Here is a tiny trained network, its code and every weight. The questions are about switching its units off for an input and a class, where a switched-off unit gives its printed mean instead of its output.

import numpy as np


def w(rows, s, z=0):
    codes = np.array(rows[::2]) - 128.0
    scale = np.full(codes.shape[1], s)
    scale[-1] = z or s
    return codes * scale


def norm(h):
    return h / np.sqrt((h * h).mean(-1, keepdims=True) + 1e-5)


def f(y):
    return np.maximum(y, 0)


def log_softmax(a):
    a = a - a.max(-1, keepdims=True)
    return a - np.log(np.exp(a).sum(-1, keepdims=True))


def net(x, mask):
    res = np.array(x, float).reshape(1, 5) / 4 @ E
    u = 0
    for l in range(4):
        y = f(norm(res) @ A[l][:, :-1].T + A[l][:, -1])
        res = res + np.where(mask[u : u + 6], y, B[l][:, -1]) @ B[l][:, :-1]
        u += 6
    return log_softmax(norm(res)[-1] @ U[:, :-1].T + U[:, -1])


A, B = {}, {}
E = w([
[170,118,211,255,155,79,208,149,125,166],'x0',
[128,134,139,116,129,132,135,122,124,132],'x1',
[137,51,91,93,97,85,224,96,31,46],'x2',
[111,190,118,116,12,112,171,231,120,144],'x3',
[132,180,45,194,97,171,162,48,95,170],'x4',
],0.0016)
A[0] = w([
[88,201,66,34,91,159,47,109,123,71,13],'0.n0',
[91,164,119,149,36,143,183,216,92,171,59],'0.n1',
[140,64,76,76,87,30,243,45,89,31,71],'0.n2',
[158,230,120,166,178,187,89,114,241,163,46],'0.n3',
[127,132,74,56,158,197,48,84,101,56,56],'0.n4',
[65,72,254,16,158,52,92,185,178,60,2],'0.n5',
],0.0021,0.002)
B[0] = w([
[81,46,107,90,106,109,150,143,172,196,203],'0.n0',
[153,140,142,95,177,72,85,73,167,59,197],'0.n1',
[92,153,193,136,122,194,33,166,43,133,251],'0.n2',
[109,101,152,118,123,125,86,165,2,135,203],'0.n3',
[74,73,142,97,88,73,181,130,167,167,211],'0.n4',
[232,139,39,146,205,201,148,215,141,123,229],'0.n5',
],0.0032,0.0021)
A[1] = w([
[143,87,191,177,173,119,165,112,140,138,101],'1.n0',
[122,45,146,115,187,179,95,11,152,128,61],'1.n1',
[126,95,142,124,202,142,119,62,161,95,4],'1.n2',
[84,194,36,177,80,179,164,2,96,178,88],'1.n3',
[117,158,160,122,154,128,59,145,194,199,72],'1.n4',
[112,178,137,88,25,125,171,174,168,102,43],'1.n5',
],0.0033,0.0017)
B[1] = w([
[88,133,97,70,65,101,162,91,165,161,206],'1.n0',
[141,235,83,127,86,34,120,151,135,78,233],'1.n1',
[155,208,83,126,94,83,130,146,151,99,167],'1.n2',
[220,78,145,93,225,163,151,254,177,110,253],'1.n3',
[124,111,147,155,80,174,102,105,34,88,224],'1.n4',
[152,201,66,138,209,48,76,36,136,65,197],'1.n5',
],0.0034,0.0022)
A[2] = w([
[98,93,112,123,123,100,190,66,30,80,18],'2.n0',
[145,110,239,227,60,63,253,125,130,157,58],'2.n1',
[92,189,66,69,133,118,53,161,87,86,192],'2.n2',
[147,65,145,86,157,150,131,193,183,101,20],'2.n3',
[123,192,166,167,118,70,186,130,151,135,33],'2.n4',
[86,143,182,155,82,248,19,134,86,180,1],'2.n5',
],0.0023,0.00074)
B[2] = w([
[114,163,222,221,100,177,8,150,139,144,163],'2.n0',
[62,71,63,12,103,156,100,71,201,191,197],'2.n1',
[120,131,171,218,150,97,229,54,141,194,252],'2.n2',
[154,123,107,187,153,182,229,107,143,162,180],'2.n3',
[79,112,68,79,142,130,86,63,176,129,162],'2.n4',
[72,116,252,186,144,160,131,77,10,114,180],'2.n5',
],0.0025,0.0031)
A[3] = w([
[52,65,64,72,106,146,132,80,200,198,75],'3.n0',
[142,227,121,144,122,37,94,111,166,86,55],'3.n1',
[182,88,176,208,123,97,194,105,177,195,166],'3.n2',
[72,94,80,94,99,152,102,103,152,127,23],'3.n3',
[114,55,145,120,84,168,177,111,1,56,81],'3.n4',
[201,93,141,128,164,166,139,211,184,100,6],'3.n5',
],0.003,0.0011)
B[3] = w([
[68,3,207,78,21,115,208,96,202,158,253],'3.n0',
[161,147,66,197,99,67,205,47,95,49,231],'3.n1',
[72,64,61,4,103,163,148,138,144,76,206],'3.n2',
[121,80,171,135,94,142,178,93,189,179,174],'3.n3',
[102,214,209,237,149,194,20,120,119,247,238],'3.n4',
[205,98,55,111,199,232,162,172,109,139,231],'3.n5',
],0.0028,0.0022)
U = w([
[81,161,235,202,120,179,33,125,39,175,208],'0',
[46,28,126,45,51,121,171,91,208,171,138],'1',
[240,101,76,108,220,188,162,235,142,114,164],'2',
[156,213,71,170,113,1,145,61,140,44,3],'3',
],0.0081,0.00039)

Each question gives the input, the list of numbers given to net, and the class t.
The units are the neurons (one row each of A and B). Each row of codes is followed by its name. A weight is (code - 128) times the scale printed after its matrix; where a second scale follows, it is the last column's (A, B and U).
mask holds one flag per neuron, layer by layer. A switched-off neuron (its flag False) gives its mean, the last column of its row in B, instead of its output. The means were averaged over made-up inputs and are rounded, as every weight is.
A unit's drop is (log p(t) with every unit on - log p(t) with that unit switched off) / (log p(t) with every unit on - log p(t) with every unit switched off).
The circuit of an input: a set's keep is (log p(t) with only the set's units on - log p(t) with every unit switched off) / (log p(t) with every unit on - log p(t) with every unit switched off). Starting from the 12 units with the biggest drops (on a tie, the unit counted first), units are removed one at a time, each time the one whose removal leaves the highest keep (on an exact tie, the one counted first), for as long as the keep stays at least 0.8.
circuit, biggest first: the units of the circuit, biggest drop first
unit that matters most: the unit with the biggest drop
k most important neurons: the k neurons with the biggest drops, biggest first
top k neurons in layer l: the k neurons of layer l with the biggest drops, biggest first
input [-2,8,-2,-3,-1], class 3: circuit, biggest first : [1.n1]
input [-5,-7,-4,-6,-5], class 3: circuit, biggest first : [1.n1 1.n2 3.n1]
input [0,7,0,8,6], class 3: 2 most important neurons : [1.n5 0.n1]
input [3,3,-4,7,-6], class 3: circuit, biggest first : [1.n5 3.n1]
input [-7,-5,8,-7,4], class 0: circuit, biggest first : [0.n2 3.n4]
input [6,-1,-1,4,6], class 1: 2 most important neurons : [2.n1 0.n5]
input [7,4,-3,-1,7], class 1: 4 most important neurons : [1.n0 2.n1 0.n5 3.n2]
input [8,8,-5,5,8], class 1: top 2 neurons in layer 2 : [2.n1 2.n4]
input [-6,-5,-7,-8,6], class 3: 3 most important neurons : [1.n1 0.n2 1.n2]
input [4,-4,-6,8,-6], class 3: 4 most important neurons : [1.n5 1.n3 0.n2 3.n1]
input [6,-7,3,6,5], class 1: 3 most important neurons : [2.n1 1.n1 0.n5]
input [0,-8,7,0,5], class 0: 2 most important neurons : [0.n2 3.n4]
input [7,-2,5,2,7], class 1: 4 most important neurons : [2.n1 0.n5 1.n0 1.n4]
input [7,6,6,-2,2], class 1: circuit, biggest first : [2.n1]
input [-6,-3,-4,8,7], class 3: top 2 neurons in layer 2 : [2.n1 2.n2]
input [-6,-5,-5,6,-7], class 2: circuit, biggest first : [0.n5 3.n0]
input [3,1,7,6,-8], class 2: top 2 neurons in layer 1 : [1.n4 1.n0]
input [-2,-7,6,0,7], class 2: 3 most important neurons : [1.n3 0.n3 1.n4]
input [7,1,-5,-3,0], class 1: 3 most important neurons : [0.n2 1.n0 2.n1]
input [1,-4,8,7,-1], class 0: 2 most important neurons : [0.n2 3.n4]
input [2,7,-5,-1,-7], class 2: unit that matters most : 0.n5
input [-3,0,-7,7,-8], class 2: top 2 neurons in layer 3 : [3.n4 3.n5]
